(in the rows, 128 means zero)
Each row of numbers belongs to one of the nodes below and depends on some of the facts about them. Some rows are named. Which node is each other row?

Known rows:
[124 118 130 117 144 142 142 123 121 141 157 163 142 156 119 122 113 153
 103 112 104 152 136 120 109 131 128 150 135 133 172 105 136  92 142 145
 129 146 107 154 102] -> kozun
[127 132 113 159 119 137 155 148 116 112 103 132 130 123 125 132 148  87
 113 113 140 120 141 147 136 142 127 104 141 145 125 129 144 134 139 133
 103 110 140 137 114] -> sekobre
[127 125 116 126 142 150 160 139 114 145 133 147 149 164 107 127 127 126
 113 111 101 145 150 149 103 124 126 154 148 139 168 122 145  98 130 141
 114 143 111 171 119] -> brazun
[120 123 167 111 165 159 152 113 139 162 118  73 127 156 204 121 156 115
 112 112 132 139  90 150 150 106 139 162 138 120 148 121 107 104 129 106
  66 135 104  88 106] -> drestom
[117 127 164 124 149 143 130 107 140 163 124  89 130 157 215 105 159 135
  96 118 153 151  80 136 163  98 144 144 119 119 161 140 103  96 142 122
  65 141  72  81  72] -> pliva
[128 140 122 141 135 121 160 152 102 119 135 142 125 120 117 131 107 130
 137 135 108 126 135 139 140 150 135 120 128 115 167 132 154 132 150 111
 143 129 124 143 112] -> brufizas
[127 127 128 140 144 131 149 136 114 126 122 130 124 126 137 135 138 123
 123 116 120 137 141 134 128 142 127 117 131 126 133 110 141 124 142 128
 121 120 128 130 112] -> faklodrer
[132 150 114 134 152 126 141 142 111 107 141 134  98 106 108 137 135 125
 134 133 105 117 129 133 153 164 147 121 128 112 156 121 159 130 159 118
 139 118 141 118 113] -> menun
[144 136 160 113 178 167 152  93 135 162 104  52 125 161 230 122 171 105
  97 106 161 126 109 167 150 103 139 166 128 118 127 135 104  77 128  86
  41 138 109  58 116] -> pledrim
[129 104 142 125 132 132 148 105  96 136  96 175 145 105 150 149 144 189
 134 123 137 148 147 146  87 116  95  15 124 119 133  95 100 101  95 119
 180 119 121 163 127] -> voko
[ 96  99 151 138 137 146 167 154 141 141 108  96 127 145 158 119 143  90
 121 102 109 142  87 128 134 118 130 138 155 143 159 108 111 131 136 136
  97 122 132 134 104] -> butom
[133 130 134 132 146 136 161 146 112 129 126 121 125 136 130 140 130 127
 125 121 110 139 142 139 126 145 121 144 130 122 139 113 145 131 139 125
 120 123 121 132 114] -> pezo
[124 124 126 143 138 134 139 128 119 122 113 138 119 119 140 128 146 122
 118 115 128 136 138 134 129 135 134  99 138 134 138 113 133 115 141 131
 127 119 129 131 110] -> lufun
[126 136 123 137 143 130 132 133 109 126 135 157 120 106 111 124 123 157
 126 133 112 130 141 131 132 135 152  99 117 117 171 105 139 122 159 121
 150 127 113 135 106] -> skibri
[145 126 137 147 130 117 151 135  98 102 115 132 126 118 147 156 137 133
 123 119 129 140 161 139 115 159  93 104 123 130  92 101 140 152 129 128
 151 102 133 131 117] -> mubazur
[125 121 127 138 142 130 132 118 114 138 123 146 120 125 153 118 146 159
 114 120 126 151 133 131 124 124 133  90 124 119 150 115 125 112 149 131
 139 124 107 126  97] -> brovu
[125 124 128 143 140 133 139 124 115 122 119 138 124 119 135 134 145 126
 118 119 129 132 136 140 124 132 132  95 138 131 144 113 134 114 137 131
 130 120 127 134 109] -> merar
[133 100 163 143 150  92 132 114  92  93 135 147 128 118 176 152 120 158
 124 128 115 159 142 112 103 158 100 107 124 122 106  98 133 121 128 122
 182 111 129 131  94] -> tena
[130 129 131 134 141 130 147 131 115 124 124 132 123 128 135 134 139 127
 121 118 120 136 130 140 130 140 124 112 136 130 144 119 139 121 134 126
 128 120 125 135 112] -> febro

There are 3 kinds of fact about the nodes: α, ψ, θ.
buplimas α bravabun; flira α lidal; sibolok α skotipem; sibolok α vetrum; damur α fleda
damur α klutom; klobrotras α klutom; vatel α gekil; vatel α lufun; grosto α tosku
grobrus α kodrik; duvaskur α voko; flilor α gruvi; flilor α plekulu; kodrik α lufun
kodrik α litrem; kodrik α sekobre; vetrum α rulil; kemik α tidor; trugis α tizi
bravabun α brazun; bravabun α fastotus; bravabun α feklo; bravabun α diflo; tresi α kodrik
skufesuk α stolem; skufesuk α staflus; skufesuk α flafam; rulil α plebrir; rulil α litrem
plekulu α busu; stegran α flafam; zeker α fleda; zuse α roko; busu α fladuron
busu α grosto; diflo α vatel; diflo α lostor; brazun α rulil; brazun α sistavir
litrem α lufun; brates α plebrir; movu α merar; tutralan α fladuron; tutralan α zemu
menun α butom; menun α lostor; sterik α duvaskur; sugri α binur; sugri α teriflum
guplota α vifli; guplota α vatel; mubazur α rulil; mubazur α faklodrer; mubazur α roko
stolem α gekil; bestal α stolem; bestal α brustir; pegror α vifli; pegror α feklo
gratifik α brazun; brustir α stolem; brustir α lostor; vifli α plebrir; pufam α feklo
tena α brovu; tena α tutralan; tena α klutom; roros α flipem; roros α brustir
skenik α binur; skenik α fastotus; skotipem α teriflum; ninar α vevek; ninar α buplimas
liskom α brovu; pezo α rulil; stizol α vatel; stizol α gropor; klutom α vatel
pibren α lemun; pibren α gratifik; brufizas α busu; brufizas α feklo; flipem α flevel
toror α skenik; toror α buzi; toror α sterik; votruko α voko; votruko α grufifo
fleda α pliva; fleda α mubor; fleda α plekulu; tepe α binur; brofir α skotipem
guplok α gruvi; guplok α klobrotras; semom α guplota; viskim α kodrik; viskim α gaflom
viskim α zemu; duvo α kodrik; nibe α klobrotras; nibe α busu; gruvi α drudrel
sebrus α flafam; binur α fladuron; bropli α vuler; bropli α sugri; flovelar α klelin
flovelar α stizol; flovelar α brovu; flovelar α klazas; tizi α bravabun; tosku α lufun
faklodrer α vatel; faklodrer α tidor; pibrabil α binur; klazas α vevek; klazas α zemu
vevek α zemu; fledes α voko; fledes α fladuron; grodram α fledir; grodram α kemik
grodram α grobrus; grodram α brates; gekil α lufun; drudrel α vevek; papo α vatel
fastotus α skozak; teriflum α brustir; lostor α tosku; gropor α bestal; gropor α semom
lidal α gratifik; ginuklos ψ pleba; plafil ψ bestal; klobrotras ψ pegror; grobrus ψ busu
flilor ψ brufizas; kodrik ψ pledrim; kemik ψ papo; trutris ψ plebrir; trasko ψ sibolok
bravabun ψ sebrus; tresi ψ tutralan; plekulu ψ piplabrok; stegran ψ brazun; zeker ψ muvar
zuse ψ butom; skigene ψ lemun; dutrar ψ vatel; gemen ψ gruvi; diflo ψ ninar
sistavir ψ kodrik; litrem ψ ginuklos; brates ψ duvo; raklos ψ bropli; pledrim ψ flevel
menun ψ plekulu; sterik ψ binur; guplota ψ klobrotras; mubazur ψ skozak; stolem ψ lidal
pegror ψ gropek; gratifik ψ gropor; brustir ψ bribrik; vifli ψ damur; pufam ψ fledes
tustok ψ bedras; tena ψ skotipem; klelin ψ sterik; skenik ψ flovelar; skotipem ψ litrem
ninar ψ klazas; pleba ψ lostor; liskom ψ luflen; skabris ψ sistavir; stebeflol ψ zemu
zumago ψ nibe; pibren ψ stolem; lazu ψ menun; brizek ψ pliva; plaklal ψ roko
bedras ψ stebeflol; flefo ψ gruflos; tidor ψ mesku; toror ψ gemen; feklo ψ fastotus
tepe ψ vuler; kozun ψ pibrabil; bribrik ψ zuse; viskim ψ drestom; febik ψ plafil
duvo ψ zumago; gruvi ψ trulaplun; muvar ψ bravabun; roko ψ trugis; plebrir ψ stizol
bropli ψ skabris; flovelar ψ viskim; tizi ψ vevek; voko ψ vifli; brade ψ stegran
tosku ψ bugron; butom ψ dogru; kuve ψ klelin; tuta ψ trasko; tuklus ψ liskom
vevek ψ vostus; fledes ψ plaklal; grodram ψ staflus; grufifo ψ buvaskol; desku ψ gratifik
staflus ψ kozun; teriflum ψ skibri; piplabrok ψ febik; flafam ψ skenik; lidal ψ brizek
lemun ψ guplok; dogru θ sibolok; buplimas θ skozak; sibolok θ pibrabil; damur θ buzi
pliva θ grobrus; gruflos θ muvar; ginuklos θ bugron; plafil θ brizek; vatel θ flefo
grobrus θ flovelar; flilor θ grikler; vetrum θ lostor; trutris θ sekobre; trasko θ semin
trugis θ buvaskol; skozak θ flira; skufesuk θ teriflum; stegran θ brovo; skigene θ brazun
brazun θ klobrotras; raklos θ drupus; mesku θ damur; movu θ tidor; brovu θ febik
tutralan θ suli; pledrim θ pegror; gaflom θ dakal; menun θ flaskora; sterik θ stegran
sugri θ raklos; griber θ lemun; brubruk θ desku; gratifik θ gruvi; brustir θ flafam
vifli θ brofir; sebrol θ gaflom; tustok θ griber; tena θ plaklal; skotipem θ gropor
ninar θ skotipem; pleba θ skenik; stizol θ pledrim; zumago θ bribrik; skilim θ gropek
brizek θ bedras; luflen θ sebrol; votruko θ gekil; fleda θ drudrel; trulaplun θ vifli
tepe θ bravabun; skibri θ toror; kopluflel θ staflus; semom θ brates; kozun θ stapanes
viskim θ ninar; febik θ megrir; duvo θ kopluflel; muvar θ tuklus; megrir θ vatel
roko θ fleda; binur θ flipem; flovelar θ trutris; kosin θ stebeflol; tizi θ pluvomil
voko θ fladuron; brade θ butom; tosku θ vostus; kuve θ roros; tuklus θ rusu
buvaskol θ kemik; gekil θ menun; staflus θ dutrar; drudrel θ stolem; fastotus θ movu
piplabrok θ plafil; flafam θ gruflos; lemun θ binur

Name these rows:
No name comes twice in this set of rows, the named rows included.
[143 133 166 118 185 173 157  84 140 163  92  40 121 159 248 119 161  99
  96  98 170 125 120 168 149 104 140 156 126 126 119 137 103  60 128  70
  37 144 110  44 123] -> bestal
[120 126 112 155 132 123 140 146 106 113 116 159 120 101 115 122 126 120
 129 130 121 122 143 135 138 137 151  79 133 132 164 127 151 120 161 123
 143 120 130 141 110] -> klelin
[104 122 162 103 160 148 135 125 143 155 150 103 110 149 150 124 151 158
 120 117  99 162  80 120 144 119 139 154 131 108 178  92 113 131 139 147
 104 131  92 111  81] -> piplabrok
[144 129 122 161 114 121 141 137 100  96 108 141 131 113 142 151 148 125
 109 116 147 132 166 137 119 157  95  88 120 141  87 107 134 157 135 140
 141  98 129 136 111] -> grobrus
[122 124 112 145 137 132 138 145 103 115 124 164 135 103 106 129 130 125
 129 132 118 115 146 142 130 128 153  85 135 132 162 111 137 116 147 121
 145 120 133 148 122] -> skozak
[126 123 122  95 145 148 147 114 120 147 162 170 137 157 113 135 135 173
 105 119 106 147 124 135 107 121 125 138 134 114 188 119 121  83 117 143
 123 146 121 161 119] -> sterik
[123 121 129 150 134 115 139 127 110 111 116 144 122 129 156 117 140 122
 119 126 131 142 118 136 136 133 135  96 141 127 154 147 144 101 137 136
 135 122 117 139  95] -> mubor
[139 137 125 153 152 132 113 146  91 101 123 138 142 114  73 132 147 119
 127 137 118 106 175 178 118 109 164 125 149 156 161  97 142 129 161 133
 151 116 107 164 117] -> lemun
[133 143 126 133 155 130 135 125 120 107 134 120  93 118 138 137 154 125
 121 120 118 130 125 132 141 156 132 116 140 120 139 115 147 119 144 130
 122 112 131 112 105] -> gekil
[119 131 114 140 129 140 144 141 110 121 125 162 124  95 102 134 125 130
 127 126 118 115 145 137 134 138 149  81 128 130 154 100 138 124 147 118
 140 118 144 142 125] -> vuler
[129 144 118 128 145 136 128 134 105 127 146 154 114 107 104 128 138 162
 124 135 113 124 137 139 138 136 147 105 118 111 172 111 139 123 154 123
 145 124 117 129 114] -> fastotus
[132 142 110 121 132 141 166 141 123 142 149 139 131 168 117 128 122 126
 108 114 109 144 133 133 127 153 117 163 136 127 169 146 153 110 134 142
 102 143 114 154 109] -> flovelar
[135 142 105 123 141 139 176 152 121 132 135 127 119 166 113 137 135 107
 120 114 101 138 134 151 122 158 118 164 150 127 159 155 163 107 130 133
  95 132 142 156 126] -> pegror
[103 115 155 124 159 150 136 141 137 148 134  97 126 147 137 124 159 124
 121 114 107 150  94 142 138 104 146 147 150 128 169  90 114 131 135 145
  95 125 105 133  94] -> sistavir

The same nodes again, as new rows of numbers:
Known rows:
[123 124 128 132 123 118 134 124 127 130 139 137 132 125 129 128 115 127
 138 122 129 126 125 130 132 134 126 123 129 120 124 132 136 126 123 136
 123 122] -> fleda
[122 125 116 132 126 130 101  97 120 131 120  95 140 138 134 131  87 136
 110 142 108 122 118 109 137 136 128 121 118 127 130 132 123 132 124 145
 139 132] -> roko
[145 118 117 111 121 127 131 108  83 118 101 136 123 124 126 131 135 158
 142  85 142 162 146 134  65 116 121 121 147 139 112 135 152 120 125  88
 112 131] -> tustok
[127 121 112 126 119 125 125 110 116 123 125 145 132 134 122 130 116 134
 123 123 128 125 124 123 129 123 128 118 130 131 129 126 138 127 124 128
 126 115] -> skilim
[128 138 126 127 137 119 128 139 133 127 121 134 117 125 125 127 118 136
 136 124 136 126 124 126 121 123 131 131 131 130 123 125 148 130 131 128
 126 133] -> fastotus
[143 135 129 113 137 120 127 146 148 129 116 152 110 128 126 126 146 141
 135 107 142 121 119 133 112 114 120 123 130 130 117 128 155 127 131 117
 116 131] -> tena
[121 139 122 119 137 117 113 115 135 139 114 122 135 135 141 131  98 137
 126 122 111 117 104 128 137 124 130 133 125 117 128 132 134 133 125 145
 118 146] -> stizol
[144 134 152 138 129 116 129 152 119 123 134 183 107 124 116 126 206 131
 114 119 144 118 127 133 107  91 140 123 116 154 105  99 123 148 142 131
 127 120] -> trutris
[163 132 107 122 126 141 145 180 138 128 103 157 115 136 133 127 107 141
 120 137 120 121 145 128 156 102 111 112 113 127 158 154 104  92 125 106
 125 131] -> muvar
[131 134 132 128 136 123 133 139 136 128 128 127 119 122 128 127 133 128
 141 128 133 131 127 131 119 126 127 132 134 130 123 126 133 127 129 127
 126 134] -> liskom
[140 129 141 118 126 116 149 136 133 120 136 161 118 121 120 124 136 131
 143 115 148 130 133 136 106 122 117 124 127 121 120 121 148 117 131 119
 111 123] -> mubazur
[125 128 131 132 131 129 118 135 135 136 130 110 128 123 134 127 117 127
 130 136 127 122 130 129 140 139 132 121 118 121 127 135 133 134 128 136
 133 133] -> plekulu
[ 89 119  97 156 108 133  96  63  96 139 140  64 179 142 153 138  14 118
 108 169  83 134 123  99 168 164 147 119 111 109 148 143  83 130 113 175
 153 127] -> flevel
[130 124 136 131 125 140 139 128 124 127 138 119 126 128 126 127 153 119
 122 128 120 129 126 129 124 127 122 133 137 135 124 123 115 128 127 126
 134 131] -> grikler
[125 130 129 124 132 128 116 133 119 124 127 132 140 137 111 128 159 120
 125 142 125 138 122 120 130 124 129 148 138 141 143 128 119 132 130 119
 123 132] -> lufun
[116 136 130 130 135 126 136 130 122 136 119 124 127 130 135 130 133 130
 136 120 111 122 109 140 136 121 143 149 133 120 133 124 130 136 132 135
 121 152] -> faklodrer
[139 129 138 119 127 115 137 148 136 120 140 169 125 122 113 124 160 124
 148 117 159 135 137 133 116 123 116 125 132 129 128 128 147 121 128 113
 113 112] -> tresi
[128 125 134 132 124 121 136 140 146 130 146 145 126 116 136 126 134 117
 143 119 142 135 136 137 117 134 120 122 130 123 116 133 128 122 123 126
 124 116] -> skenik
[132 117 135 131 125 143 123 139 137 131 134 117 125 126 127 127 167 125
 115 125 127 132 128 133 127 131 122 123 132 139 123 128 119 133 126 122
 136 122] -> fladuron

Name these rows:
No name comes twice in this set of rows, the named rows included.
[137 133 139 107 144 151 149 127 198 117 142 145 113 132 113 120 160 107
 115 115 143  97 114 143 138 135 101 131 145 138 130 113 134 117 127 108
 127 101] -> flefo
[120 133 115 131 134 122 129 133 122 131 118 123 121 129 128 129 122 134
 137 128 123 123 122 128 135 127 144 136 131 121 132 123 146 137 134 132
 127 141] -> semom
[126 135 144 117 133 118 101 134 131 131 134 124 151 135 118 129 147 117
 134 156 132 134 128 113 132 135 120 147 121 126 149 138 122 123 128 128
 118 133] -> litrem
[105 129 135 135 126 123  84 129 113 139 138  80 170 134 119 132 102 113
 128 183 118 135 133 102 162 157 143 143 109 116 166 143 111 131 128 147
 136 135] -> kodrik
[123 136 140 128 136 127 136 150 133 132 134 124 128 122 123 126 167 115
 141 126 133 137 129 138 126 129 136 150 136 129 132 125 123 133 133 119
 123 138] -> stolem
[ 93 134 101 138 139 156 121  84 157 127 137  69 151 141 125 131  60 108
 110 158 102 104 109 116 189 167 141 140 134 117 160 119 112 136 126 150
 154 112] -> febik
[153 138  99 120 126 116 155 184 133 126 107 186 113 128 129 127 102 144
 147 118 142 121 145 138 160 100 123 111 120 115 151 150 139 101 128 105
 110 129] -> brustir
[113 128 117 137 127 126  96 100 119 140 122  78 149 135 143 133  53 131
 124 156 105 123 120 105 151 149 133 125 111 109 135 142 122 133 123 162
 141 139] -> trugis
[131 109 142 124 115 128 135 112  93 132 125  99 136 118 145 130 127 131
 151 108 128 170 148 135  78 140 118 133 142 120 111 150 129 118 119 113
 117 143] -> flipem
[128 142 130 114 141 111 118 165 126 121 118 158 128 130 104 126 186 128
 147 127 152 132 126 130 131 117 136 153 138 139 145 124 150 135 138 102
 111 126] -> tosku
[120 124 136 137 127 127 110 121 141 142 140  92 137 126 144 128 114 113
 132 145 116 130 128 121 136 149 124 126 120 117 124 143 110 129 121 150
 141 132] -> pibrabil

